Below are the code and all the weights of a small trained network. Each question names an input and a class and asks about switching units off, where a switched-off unit gives its printed mean instead of its output.

import numpy as np


def w(rows, s, z=0):
    codes = np.array(rows[::2]) - 128.0
    scale = np.full(codes.shape[1], s)
    scale[-1] = z or s
    return codes * scale


def f(y):
    return y / 2 * (1 + np.tanh(0.7978845608 * (y + 0.044715 * y**3)))


def log_softmax(a):
    a = a - a.max(-1, keepdims=True)
    return a - np.log(np.exp(a).sum(-1, keepdims=True))


def net(x, mask):
    res = np.array(x, float).reshape(1, 4) / 4 @ E
    y = f(res @ A[0][:, :-1].T + A[0][:, -1])
    res = res + np.where(mask, y, B[0][:, -1]) @ B[0][:, :-1]
    return log_softmax(res[-1] @ U[:, :-1].T + U[:, -1])


A, B = {}, {}
E = w([
[99,144,186,160,86,147,171,5,185,112],'x0',
[123,134,127,125,123,127,134,135,131,126],'x1',
[69,2,111,80,92,176,147,119,87,141],'x2',
[150,162,39,162,127,167,208,117,125,214],'x3',
],0.013)
A[0] = w([
[61,70,158,107,41,177,180,22,146,116,60],'neuron 1',
[147,202,183,204,97,128,152,51,207,91,111],'neuron 2',
[135,194,177,219,88,93,131,34,193,103,106],'neuron 3',
[113,90,230,75,138,89,59,148,134,40,254],'neuron 4',
[95,96,137,135,77,177,173,89,91,121,111],'neuron 5',
[230,222,98,150,255,32,75,220,129,132,202],'neuron 6',
[47,62,167,115,41,202,174,15,149,132,57],'neuron 7',
[92,72,162,60,122,99,68,140,78,85,134],'neuron 8',
[142,172,102,193,128,139,200,77,138,152,86],'neuron 9',
[139,149,35,226,150,200,212,128,130,243,187],'neuron 10',
[181,176,31,190,143,193,224,96,137,232,159],'neuron 11',
[68,39,188,24,142,82,41,166,93,32,173],'neuron 12',
[136,204,173,187,109,119,163,33,202,102,116],'neuron 13',
[134,158,216,147,153,74,87,106,166,70,120],'neuron 14',
[123,143,219,114,150,88,85,105,149,38,185],'neuron 15',
[94,9,50,9,103,166,126,190,24,155,118],'neuron 16',
],0.0072)
B[0] = w([
[150,157,118,151,90,83,96,134,86,89,187],'neuron 1',
[122,114,151,117,157,142,152,129,156,167,198],'neuron 2',
[119,110,146,114,143,139,152,140,155,159,197],'neuron 3',
[114,118,250,133,136,117,108,131,141,123,233],'neuron 4',
[131,133,121,125,119,126,129,133,104,114,160],'neuron 5',
[133,166,113,166,86,91,99,133,80,90,250],'neuron 6',
[136,155,114,156,88,97,99,132,86,84,194],'neuron 7',
[131,155,163,135,157,172,112,128,116,143,183],'neuron 8',
[133,164,138,130,132,156,120,112,117,149,169],'neuron 9',
[141,143,103,104,121,145,155,93,101,133,227],'neuron 10',
[132,163,109,114,128,148,150,99,107,141,226],'neuron 11',
[127,160,169,126,153,164,108,135,116,134,230],'neuron 12',
[114,130,160,111,160,145,141,111,159,160,200],'neuron 13',
[123,94,124,130,123,107,130,136,141,136,186],'neuron 14',
[137,91,152,140,118,100,126,143,151,130,203],'neuron 15',
[122,101,103,88,157,169,161,135,170,143,223],'neuron 16',
],0.017,0.018)
U = w([
[133,149,177,193,98,28,34,172,83,16,248],'0',
[128,168,191,100,205,254,134,107,143,191,169],'1',
[160,201,37,164,62,60,127,88,40,85,201],'2',
[135,30,18,50,158,195,212,148,143,157,29],'3',
[121,55,190,136,172,69,151,135,232,183,6],'4',
],0.0078,0.0025)

Each question gives the input, the list of numbers given to net, and the class t.
The units are the neurons (one row each of A and B). Each row of codes is followed by its name. A weight is (code - 128) times the scale printed after its matrix; where a second scale follows, it is the last column's (A, B and U).
mask holds one flag per neuron, in row order. A switched-off neuron (its flag False) gives its mean, the last column of its row in B, instead of its output. The means were averaged over made-up inputs and are rounded, as every weight is.
A unit's drop is (log p(t) with every unit on - log p(t) with that unit switched off) / (log p(t) with every unit on - log p(t) with every unit switched off).
The circuit of an input: a set's keep is (log p(t) with only the set's units on - log p(t) with every unit switched off) / (log p(t) with every unit on - log p(t) with every unit switched off). Starting from the 12 units with the biggest drops (on a tie, the unit counted first), units are removed one at a time, each time the one whose removal leaves the highest keep (on an exact tie, the one counted first), for as long as the keep stays at least 0.8.
circuit, biggest first: the units of the circuit, biggest drop first
top k neurons: the k neurons with the biggest drops, biggest first
drop of u: that unit's drop, to one decimal
input [1,-4,7,-1], class 0: circuit, biggest first => neuron 7
input [-7,8,1,2], class 3: circuit, biggest first => neuron 16; neuron 4
input [0,3,1,7], class 3: top 2 neurons => neuron 6; neuron 4
input [7,8,0,-1], class 4: top 3 neurons => neuron 6; neuron 2; neuron 13
input [-3,6,0,-2], class 0: top 2 neurons => neuron 13; neuron 2
input [6,-3,2,-1], class 0: top 2 neurons => neuron 7; neuron 1
input [3,-5,0,0], class 4: top 2 neurons => neuron 6; neuron 12
input [0,1,5,3], class 3: top 2 neurons => neuron 6; neuron 16
input [2,0,-2,0], class 4: drop of neuron 12 => 0.3
input [-3,-6,-2,-2], class 0: drop of neuron 6 => 0.0
input [-3,5,1,5], class 3: drop of neuron 6 => 0.1
